Here is a tiny trained network, its code and every weight. The questions are about switching its units off for an input and a class, where a switched-off unit gives its printed mean instead of its output.

import numpy as np


def w(rows, s, z=0):
    codes = np.array(rows[::2]) - 128.0
    scale = np.full(codes.shape[1], s)
    scale[-1] = z or s
    return codes * scale


def norm(h):
    return h / np.sqrt((h * h).mean(-1, keepdims=True) + 1e-5)


def f(y):
    return np.maximum(y, 0)


def log_softmax(a):
    a = a - a.max(-1, keepdims=True)
    return a - np.log(np.exp(a).sum(-1, keepdims=True))


def net(x, mask):
    res = np.array(x, float).reshape(1, 2) / 4 @ E
    u = 0
    for l in range(3):
        y = f(norm(res) @ A[l][:, :-1].T + A[l][:, -1])
        res = res + np.where(mask[u : u + 5], y, B[l][:, -1]) @ B[l][:, :-1]
        u += 5
    return log_softmax(norm(res)[-1] @ U[:, :-1].T + U[:, -1])


A, B = {}, {}
E = w([
[112,122,17,123,128,127,127,203,55,36,122],'x0',
[115,96,143,142,104,121,112,212,251,114,137],'x1',
],0.002)
A[0] = w([
[124,128,78,125,134,132,132,252,163,87,128,35],'L0N0',
[133,123,117,126,138,126,119,145,114,137,120,54],'L0N1',
[126,148,96,147,107,125,117,156,115,114,129,31],'L0N2',
[128,129,69,126,132,128,129,160,5,91,121,34],'L0N3',
[130,138,147,122,144,136,135,58,35,158,118,2],'L0N4',
],0.011,0.00071)
B[0] = w([
[98,69,132,177,68,107,75,174,175,92,148,237],'L0N0',
[163,151,106,125,103,134,166,99,80,80,170,141],'L0N1',
[168,138,150,108,127,115,150,115,147,150,141,167],'L0N2',
[125,188,89,87,254,176,153,157,124,178,66,252],'L0N3',
[147,87,139,154,59,81,81,136,120,118,136,221],'L0N4',
],0.0098,0.014)
A[1] = w([
[142,119,145,141,12,97,141,7,14,63,190,119],'L1N0',
[107,93,133,148,71,108,132,147,145,63,150,85],'L1N1',
[133,172,202,102,166,165,197,69,208,172,130,9],'L1N2',
[122,79,162,155,1,96,112,16,39,69,200,65],'L1N3',
[133,134,112,126,121,158,144,99,110,118,158,105],'L1N4',
],0.011,0.0011)
B[1] = w([
[200,159,201,117,2,51,185,118,191,145,153,203],'L1N0',
[116,112,120,144,106,153,111,121,145,100,168,229],'L1N1',
[188,113,137,95,183,145,117,47,86,167,174,173],'L1N2',
[154,198,146,100,78,75,201,165,185,128,111,249],'L1N3',
[145,135,101,134,154,118,93,136,124,149,120,128],'L1N4',
],0.0093,0.012)
A[2] = w([
[96,119,161,123,168,121,175,100,73,127,89,35],'L2N0',
[52,218,77,84,255,238,236,131,121,103,95,3],'L2N1',
[52,62,146,188,69,155,113,132,151,65,160,41],'L2N2',
[98,150,148,155,112,145,131,75,101,118,74,253],'L2N3',
[83,134,107,113,217,197,157,125,144,124,133,79],'L2N4',
],0.012,0.00039)
B[2] = w([
[135,139,134,119,129,156,129,102,181,127,169,150],'L2N0',
[122,157,85,123,162,150,255,195,99,19,132,252],'L2N1',
[123,112,102,149,142,171,64,110,129,103,161,219],'L2N2',
[159,129,106,127,144,105,81,157,100,162,80,128],'L2N3',
[127,132,126,126,124,133,172,126,114,90,137,198],'L2N4',
],0.015,0.014)
U = w([
[148,129,109,126,164,96,56,161,80,200,21,118],'0',
[30,116,169,134,136,137,143,97,111,165,73,22],'1',
[2,122,174,137,134,139,144,81,95,175,56,2],'2',
[172,113,158,91,197,170,127,17,114,173,177,156],'3',
[3,123,172,134,134,141,145,82,101,182,59,6],'4',
[94,78,109,178,113,177,34,130,183,79,175,169],'5',
[102,157,89,116,205,170,240,182,103,54,97,168],'6',
[158,163,186,119,34,61,170,129,184,147,114,173],'7',
],0.0098,0.0055)

Each question gives the input, the list of numbers given to net, and the class t.
The units are the neurons (one row each of A and B). Each row of codes is followed by its name. A weight is (code - 128) times the scale printed after its matrix; where a second scale follows, it is the last column's (A, B and U).
mask holds one flag per neuron, layer by layer. A switched-off neuron (its flag False) gives its mean, the last column of its row in B, instead of its output. The means were averaged over made-up inputs and are rounded, as every weight is.
A unit's drop is (log p(t) with every unit on - log p(t) with that unit switched off) / (log p(t) with every unit on - log p(t) with every unit switched off).
unit that matters most: the unit with the biggest drop
top k neurons: the k neurons with the biggest drops, biggest first
k most important neurons of layer l: the k neurons of layer l with the biggest drops, biggest first
drop of u: that unit's drop, to one decimal
input [-8,4], class 3: top 3 neurons : (L0N4, L0N0, L0N3)
input [0,-2], class 0: unit that matters most : L0N4
input [-2,2], class 3: top 3 neurons : (L0N4, L0N3, L0N0)
input [-2,5], class 5: top 2 neurons : (L0N3, L0N4)
input [2,1], class 5: top 2 neurons : (L0N0, L2N1)
input [-8,2], class 3: top 4 neurons : (L0N4, L0N0, L0N3, L2N1)
input [-8,0], class 7: top 2 neurons : (L0N3, L0N0)
input [-3,4], class 5: 3 most important neurons of layer 0 : (L0N3, L0N4, L0N2)
input [-2,1], class 3: 4 most important neurons of layer 0 : (L0N4, L0N3, L0N0, L0N1)
input [-8,5], class 3: drop of L0N0 : 0.9
input [-4,-5], class 7: drop of L0N3 : 1.0
input [-2,-6], class 7: drop of L0N4 : 1.8
input [-6,4], class 3: drop of L0N3 : 0.9
input [-4,-2], class 7: unit that matters most : L0N3
